Below is a small trained network, with its code and all its weights. Each question gives an input and a class and asks what happens when units are switched off, that is, made to give their printed mean instead of their output.

import numpy as np


def w(rows, s, z=0):
    codes = np.array(rows[::2]) - 128.0
    scale = np.full(codes.shape[1], s)
    scale[-1] = z or s
    return codes * scale


def norm(h):
    return h / np.sqrt((h * h).mean(-1, keepdims=True) + 1e-5)


def f(y):
    return y / 2 * (1 + np.tanh(0.7978845608 * (y + 0.044715 * y**3)))


def log_softmax(a):
    a = a - a.max(-1, keepdims=True)
    return a - np.log(np.exp(a).sum(-1, keepdims=True))


def net(x, mask):
    res = np.array(x, float).reshape(1, 5) / 4 @ E
    u = 0
    for l in range(4):
        y = f(norm(res) @ A[l][:, :-1].T + A[l][:, -1])
        res = res + np.where(mask[u : u + 8], y, B[l][:, -1]) @ B[l][:, :-1]
        u += 8
    return log_softmax(norm(res)[-1] @ U[:, :-1].T + U[:, -1])


A, B = {}, {}
E = w([
[83,127,64,131,124,77,187,55,134,197,217],'x0',
[102,162,121,179,232,66,243,194,45,54,135],'x1',
[123,127,128,127,121,134,127,135,130,124,140],'x2',
[131,150,6,76,160,93,87,226,190,141,110],'x3',
[230,77,171,140,221,140,113,218,131,254,185],'x4',
],0.0088)
A[0] = w([
[163,117,246,136,154,144,72,218,136,101,100,31],'L0N0',
[183,109,220,138,167,139,147,118,94,205,184,48],'L0N1',
[121,152,211,148,120,147,150,109,107,161,157,23],'L0N2',
[165,89,178,103,98,138,66,113,174,236,141,43],'L0N3',
[141,134,82,122,165,125,118,218,153,208,127,133],'L0N4',
[110,125,99,141,157,103,174,83,133,232,233,1],'L0N5',
[129,107,175,136,214,101,220,198,103,117,165,63],'L0N6',
[130,101,247,132,139,128,172,109,129,153,158,33],'L0N7',
],0.015,0.0048)
B[0] = w([
[181,115,124,75,107,131,212,123,127,185,33,232],'L0N0',
[52,92,233,131,163,84,140,152,204,121,169,242],'L0N1',
[189,73,122,105,147,119,71,68,79,75,144,175],'L0N2',
[87,240,110,202,136,158,108,135,82,158,147,249],'L0N3',
[134,82,139,134,153,58,101,142,197,77,165,243],'L0N4',
[192,119,77,53,81,132,229,113,134,201,35,236],'L0N5',
[89,249,101,194,140,164,95,139,79,164,148,234],'L0N6',
[207,61,97,138,127,117,74,82,104,38,166,198],'L0N7',
],0.018,0.012)
A[1] = w([
[111,74,164,87,165,156,87,189,151,189,184,8],'L1N0',
[21,102,153,104,74,111,171,103,158,69,129,39],'L1N1',
[129,66,124,91,120,159,198,141,89,207,101,71],'L1N2',
[164,93,4,110,182,74,79,207,172,122,166,3],'L1N3',
[109,171,124,145,97,210,46,118,125,229,160,45],'L1N4',
[175,96,174,94,144,175,132,218,107,122,37,7],'L1N5',
[66,125,125,158,131,176,84,140,102,170,188,15],'L1N6',
[123,94,98,75,128,146,162,141,131,160,119,22],'L1N7',
],0.018,0.0022)
B[1] = w([
[61,92,126,168,113,98,132,130,242,112,112,157],'L1N0',
[75,118,131,152,146,71,145,101,222,150,148,196],'L1N1',
[132,98,49,76,125,145,180,148,117,150,63,218],'L1N2',
[176,58,195,112,141,169,93,21,21,59,136,244],'L1N3',
[143,242,156,180,102,161,96,173,71,117,144,217],'L1N4',
[163,95,5,87,98,127,218,83,143,214,137,203],'L1N5',
[132,139,72,138,114,121,191,97,113,63,88,168],'L1N6',
[127,140,120,66,123,134,129,147,106,150,90,174],'L1N7',
],0.013,0.011)
A[2] = w([
[36,103,134,109,114,152,126,144,155,107,141,67],'L2N0',
[35,81,157,150,145,115,142,150,189,135,158,29],'L2N1',
[112,94,114,127,141,158,124,177,101,164,77,24],'L2N2',
[149,7,177,127,93,176,90,93,91,51,179,7],'L2N3',
[44,112,130,128,123,112,140,161,157,53,124,129],'L2N4',
[84,183,87,181,209,150,153,207,42,126,156,42],'L2N5',
[86,91,131,65,139,141,84,161,90,104,148,23],'L2N6',
[136,80,170,132,169,119,109,221,169,156,183,36],'L2N7',
],0.018,0.0018)
B[2] = w([
[141,109,126,163,144,119,142,153,159,138,181,152],'L2N0',
[112,73,229,118,199,123,117,240,125,184,174,200],'L2N1',
[121,112,58,63,79,97,99,93,145,149,209,159],'L2N2',
[112,53,129,24,163,170,87,104,32,50,154,255],'L2N3',
[161,100,144,157,176,105,99,145,204,166,114,172],'L2N4',
[135,224,157,151,11,218,37,136,145,110,102,240],'L2N5',
[192,94,161,205,73,155,187,72,161,86,107,135],'L2N6',
[50,75,66,168,109,118,89,108,242,104,142,165],'L2N7',
],0.012)
A[3] = w([
[31,124,144,98,101,138,154,196,84,101,113,60],'L3N0',
[21,133,108,140,149,137,157,200,50,89,173,37],'L3N1',
[23,147,158,151,112,120,194,213,64,171,166,60],'L3N2',
[97,127,119,109,131,153,162,222,110,144,86,30],'L3N3',
[78,142,129,119,147,82,146,251,60,94,124,55],'L3N4',
[95,134,90,127,156,140,128,212,80,138,179,77],'L3N5',
[102,81,106,108,111,124,107,223,35,124,142,52],'L3N6',
[60,98,172,109,138,138,87,254,113,114,135,8],'L3N7',
],0.016,0.0016)
B[3] = w([
[131,141,144,103,99,166,93,64,145,176,170,127],'L3N0',
[110,100,132,87,79,137,86,117,139,157,124,154],'L3N1',
[101,96,73,137,99,140,78,144,133,64,122,229],'L3N2',
[236,68,169,124,115,129,139,109,137,91,87,199],'L3N3',
[165,165,71,113,140,104,64,19,158,184,208,131],'L3N4',
[191,158,163,163,198,110,164,39,115,170,130,132],'L3N5',
[252,105,143,156,141,131,110,108,132,158,175,176],'L3N6',
[109,126,107,136,121,68,186,117,152,116,132,252],'L3N7',
],0.015,0.0048)
U = w([
[121,250,133,188,82,166,66,157,100,126,128,248],'0',
[171,111,54,49,98,121,195,124,132,200,67,71],'1',
[159,63,152,89,159,133,56,81,58,44,160,109],'2',
[90,95,161,167,171,67,92,158,218,134,166,69],'3',
],0.011,0.0013)

Each question gives the input, the list of numbers given to net, and the class t.
The units are the neurons (one row each of A and B). Each row of codes is followed by its name. A weight is (code - 128) times the scale printed after its matrix; where a second scale follows, it is the last column's (A, B and U).
mask holds one flag per neuron, layer by layer. A switched-off neuron (its flag False) gives its mean, the last column of its row in B, instead of its output. The means were averaged over made-up inputs and are rounded, as every weight is.
A unit's drop is (log p(t) with every unit on - log p(t) with that unit switched off) / (log p(t) with every unit on - log p(t) with every unit switched off).
The circuit of an input: a set's keep is (log p(t) with only the set's units on - log p(t) with every unit switched off) / (log p(t) with every unit on - log p(t) with every unit switched off). Starting from the 12 units with the biggest drops (on a tie, the unit counted first), units are removed one at a time, each time the one whose removal leaves the highest keep (on an exact tie, the one counted first), for as long as the keep stays at least 0.8.
units of the circuit, in order: the units of the circuit, biggest drop first
unit that matters most: the unit with the biggest drop
k most important neurons: the k neurons with the biggest drops, biggest first
top k neurons in layer l: the k neurons of layer l with the biggest drops, biggest first
input [-6,-3,-1,1,3], class 1: units of the circuit, in order => (L0N0)
input [-8,2,1,0,-8], class 1: units of the circuit, in order => (L1N5 L0N3)
input [5,8,-5,8,2], class 0: 3 most important neurons => (L0N6 L0N7 L0N2)
input [4,2,7,3,5], class 3: 2 most important neurons => (L0N4 L0N1)
input [-3,4,2,6,-8], class 3: top 2 neurons in layer 0 => (L0N5 L0N0)
input [-4,-6,2,7,7], class 2: 2 most important neurons => (L0N4 L1N3)
input [-8,7,5,-7,-4], class 1: 4 most important neurons => (L0N0 L0N3 L1N5 L1N4)
input [1,6,6,6,-8], class 3: top 3 neurons in layer 0 => (L0N5 L0N7 L0N3)
input [-8,-5,7,0,7], class 1: 3 most important neurons => (L0N0 L0N6 L1N5)
input [-3,4,-6,1,8], class 3: 2 most important neurons => (L0N1 L0N4)
input [-8,-7,0,3,-7], class 1: top 4 neurons in layer 0 => (L0N6 L0N3 L0N1 L0N4)
input [5,-5,-1,7,-2], class 2: 2 most important neurons => (L1N3 L0N6)
input [-5,-2,0,3,8], class 3: 2 most important neurons => (L0N4 L0N5)
input [-3,-4,0,-5,8], class 3: unit that matters most => L0N1
input [-3,3,1,7,7], class 2: 2 most important neurons => (L0N4 L1N3)
input [-1,-6,-2,5,8], class 3: 2 most important neurons => (L0N4 L0N6)
input [2,-1,-2,1,7], class 3: 2 most important neurons => (L0N1 L0N4)
input [-5,-4,-6,-1,-3], class 1: top 2 neurons in layer 0 => (L0N6 L0N0)
input [2,5,4,-2,-7], class 3: top 3 neurons in layer 0 => (L0N3 L0N5 L0N6)
input [-4,-8,4,-1,6], class 0: unit that matters most => L0N3
input [5,3,-7,3,6], class 3: top 4 neurons in layer 0 => (L0N4 L0N1 L0N0 L0N6)
